Each row has a hidden trait or not; one of two labels after the row says which. A new part has a new trait and new labels.
[-10 -25   5  11   7  19  30  26  38   0 -16  -3   0   8 -15   4  -3  33
  -9  11   1   3  -5   8]	zeme
[-6  2  5  2  4  0 -1 -2 -2 -1 -1  1 -1 -5 -4  0  0 -2 -4 -2  0 -3 -3  0]	zeme
[-19  34  -1  11   1  -9 -14  -8 -21   2  25 -13  -1   1 -15 -13   0  16
  41   0  -8  -1  -1   7]	Lopo
[ -6 -12  20   3  17 -12  -7  -6 -14  -4   5   6   1 -12 -11   5   3  20
  -5  -4  -3  -1 -11   5]	zeme
[-16 -12 -19 -22   0  25   0  36  20   4 -14  11   2   5   7   6  19  -9
 -33   6   2   0  -7   9]	zeme
[ -1  -5   1   4  21 -15   5  -5 -29 -16  17  -9   1  -6 -10   0 -18   6
 -11   1  -2  -5  -2   1]	zeme
[ 13  20 -18  16  18  -1  10   3   1   1   7  -6  -4   6 -14  15  -9  40
  13   7   4   1  -7   3]	Lopo
[ -3  14  14 -19  -6  26   8   8  39 -15  22  12  -2   8  -2   5 -23  13
 -24  -6   2   7   2  -6]	Lopo
[ -2  -6   6   6   9  -1  18  -4  -9   4  -4   2   0  -8 -14   3   3   6
  -2   1  -1  -5  -6   4]	Lopo
[ 12  -9  -6  -6  12 -40   3 -20 -22  22 -32  -4  -3 -33   7 -13  14   4
  29  25   8 -24   5   5]	Lopo
[  9  10  -7  -4   8   9  -1 -11   4 -13  -1  -6  -4  -1  -1   5  -8  11
  18   4  -1  -1   5   5]	Lopo
[ -4   7   2  27  18  -3   9 -12  -1   4 -14   3  -1 -17 -19  -8  10   0
   3   7  -3 -32   0  12]	Lopo
[ 14  -3  11  -6  10 -20   0  -6  -4   9  -5   1  -3 -22 -15 -10  10  11
  11  12   3  -2   1  -8]	Lopo
[ -6 -12  40 -14  -5  -6  -1  -4 -23  17  -2  -2  -1 -21 -20 -43  21  -1
  11   8   0  -6   9 -16]	Lopo
[ 27 -18  28  17  14 -27   0 -25 -26  -3   0  -4  -7  12 -24 -15 -26  47
  15  -8  -2   0   2  -6]	zeme
[  4 -44   9   6   5   1  23   1   2   8 -23  10   4 -11 -10   5  10   1
 -39   0   4 -12  -9   2]	Lopo
[ -7  12   6   4  -9 -18 -18 -15 -11   3  10  10  -4  21   3 -32   1 -41
 -43 -14   4   0 -18   4]	zeme
[ 19  11 -34   3   3  11 -14  -1  -6  -2  14   4   1  28   5   2 -13  19
   0  -5  -3   1  -7  23]	Lopo
[ -9  -8  30  35   0 -21 -22 -22 -19  -8  16 -11  -3  24  -7 -19  -3 -47
 -14  -3   4 -12 -15   1]	zeme
[ 22  -7 -31  -5 -12   2 -55 -10  25 -47  21 -11  -6 -26  19  11  -4  17
  54  -2   4   5  20   5]	Lopo
[  6 -13  15 -12  -1  14  11 -20  -5  -7  -7  -2  -1  -1   8 -24 -21 -32
  -6  -2  -8  -5   3   2]	Lopo
[ -5 -15   8  -3  -2  -7  -3   0   3  -2  -3   6   1   0  -1  10   7 -11
   2  -4  -3  -2  -6   1]	zeme
[  7  -5   3   6   8 -21   3 -13 -17  22 -22 -15  -4 -19  -1  -8  19  -5
  18  30   3 -34   0   6]	Lopo
[-11  22  11  -7 -11  12  -2  11  70 -16  31   9  -6  -3  -9 -16 -18  12
 -28   9   2  -4   0   1]	Lopo
[ 42  34 -29 -19  15 -33 -24   1  22   0  27   5  -7  10   1   7  23 -11
 -11  12  -2   3  -5   7]	Lopo
[ -3 -11  -5  -3  -2  -3 -12   3  -8   1   3   2   1  -7  -7   2  14  -1
   2  -1   1  -1  -2   5]	Lopo
[  4   1  19   6  19   0  35 -16   1   0 -20  -2  -2 -23  -3   4 -32   1
   9   2   1  -5  -6  -2]	Lopo
[ 37  -2   7   2  28  -1  28 -21  -8  -4 -16  -1  -3 -37 -29  16 -37  56
  42   4  -3  -1  19   3]	zeme
[  0 -13 -17   6 -11  -7 -43  -3  -9 -13  16  -3   0 -24  -2   4   9   5
  37   0   0   1   8   3]	Lopo
[-12   3 -39 -12 -11  34  35  11   7   9 -11  11  -2   1   0   6  22  85
  20   2  -1   5  -9   8]	zeme
[ 37   9  -9 -13   6  -2 -16  -6  -7  13   3  10  -1  18   0 -24 -15  17
  11   2  -2   6   1   8]	Lopo
[  9 -12  15  17  16  16  28  -6  15  -5  -6 -11   1 -32 -17  21 -19  10
  31  17   0  -3   9   8]	zeme
[  6  23 -15   9 -12  21  11 -17   1  -2 -20 -14  -7 -10  -7  -3  10 -52
  10   5  -2  -8   2  -1]	zeme
[ 10  15 -17   4 -18  15  14  -3   7   5  -8 -15  -4   3   3  -5   1 -30
  10   7   3  -5   9  -2]	zeme
[-3  1 -2  2 -3 -1 -2  0 -5  1  4 -1 -1 -9 -1 -4  4  4  0  7  1 -1 -1  5]	Lopo
[  6 -10 -14   3 -10   7  15  -7   3   0  -6  -6  -2  -3  -5   6   4 -19
  12   5  -2  -8   1  -1]	zeme
[  0 -11   7   3  12  18   4 -33 -24  -3 -22   1   2 -27  -3   2   2  13
  17   7  -1  -2 -10  10]	Lopo
[ -7  -3   6  22   5  18   5  -2 -28  -5   1   6   1   2 -15   6   4   4
  -7  -5  -4   0  -3   7]	Lopo
[-22   8  -5   9   1   4  20  -4 -28  20  12   3  -1   0 -19   0   3 -10
  14   7  -5   6  -7  -8]	Lopo
[  8   8 -27  -9  -2   1   5  -5 -17   1   2   4   0 -23  -2  13  13  55
  46  -2  -5  -1   5  -1]	zeme
[ -3  -8   8  22  16  24  12  -7 -57   8 -13  18   3   6 -10  22   4   4
  -7 -12  -2  -2   2   3]	Lopo
[ 26 -33 -24  -4 -15  13 -38  -3  50 -41   0  -7  -1 -18  29   9  -1  16
  18   0   9   1  15   1]	Lopo
[  0  13   4  -1  14   0  15 -10 -16  -1  -4  -1  -4  -7 -11   4   0   6
   9   2  -4  -4  -5   6]	Lopo
[ 10 -14   5  -5  -5 -14 -13   7   7  -9  -2  -1   4 -14   6  -5   6   7
 -11  -8   3  -5   2   9]	Lopo
[ -1  -1 -12   7  -9 -15 -30  -1   1 -12  17 -10   1 -25   2  -6   8  12
  34  -5   0   0   4   5]	Lopo
[ -4   4  12   3   6  17  -3  -4 -20   0  -5  14   0 -10  -6  -3 -19  -8
  -2   2   0   1  -3   6]	Lopo
[  5 -16  13 -11  -7  -1 -18  -1 -18  13   0   6   1  -5  -6 -19  12   6
  13   0   0   0   4  -2]	Lopo
[-19  78   4  -6   7   5  12  -9 -45   8  12  -3 -12  17  -9  -1 -15 -18
  46   7 -11  16  -5  -7]	Lopo
[  1  13  22  -1  11  28  13  -7  13  -3  11  11  -5 -11 -20   9 -17   8
 -16   2   0 -18  -2   0]	Lopo
[ -4  -7 -13   5 -11  -6 -25  -1 -11  -8  12  -2   1 -23  -4   2   8   1
  32  -1   0   4   1   1]	Lopo
[  5 -12 -19  -8 -17  -5 -44  -3 -13 -32  16   2  -2 -34   5  16   3 -12
  45  -4   1   9   4   0]	Lopo
[ -7 -39   3   8   2 -19   2   5  -2  -6  -4  10   1 -24  -9  16   3 -32
   7  -5   3  -8  -7   8]	Lopo
[  2  25 -22 -15  -9  14  15 -24  -4   7   3   9   1 -33   9  11   7  -3
  29  -4  -1   3   3   8]	zeme
[ 32  31 -31   7  26  -7   7  -2   6   0  22  -9  -8  -1 -26  13  15  43
  11  22   1  -2  -7   6]	Lopo
[ -3  28  -3  -1 -11  19  -5   1  14   5 -10  -7  -3   3   8 -10   2 -16
  -2  -1   1   4   6  -5]	zeme
[  1  -6  -7  -3   3  -8  -7   2 -13  -1  -1   4  -2   9  -7  -3   8  36
   1  -5  -2  -3  -5   0]	zeme
[  1  -1 -17  -1  -4   7  19   2   0   0  -4  -3   0 -19  -4  17   7  60
  70   6  -4   0   7   0]	zeme
[  1  24  -3   2   0  15  -4  -5   4   9  -6   1  -3 -12  -9  -6   1  26
  15   3   6   3   0   5]	zeme
[ 21   3 -18  -8  -1  20 -11 -16  -2  -1   5   5   2  25  17 -22 -11  -4
  -5  -3  -8   4  -2  14]	Lopo
[  3 -26  18   9  17 -22 -43  10 -19 -16   9 -13   1   0 -12   6   3  -6
  14   6  -5 -17   0  -8]	zeme
[ 28  -5  -9   1  15 -22  -3  -7   2   2 -12  13  -1 -17   2  13 -23   1
  16  -2   3   0 -11  14]	Lopo
[ -1  14   1   9  16  -1   1  -8 -22  -8   6  -6  -2 -14 -13  -5 -10  15
  -8   1   1   0  -3   5]	zeme
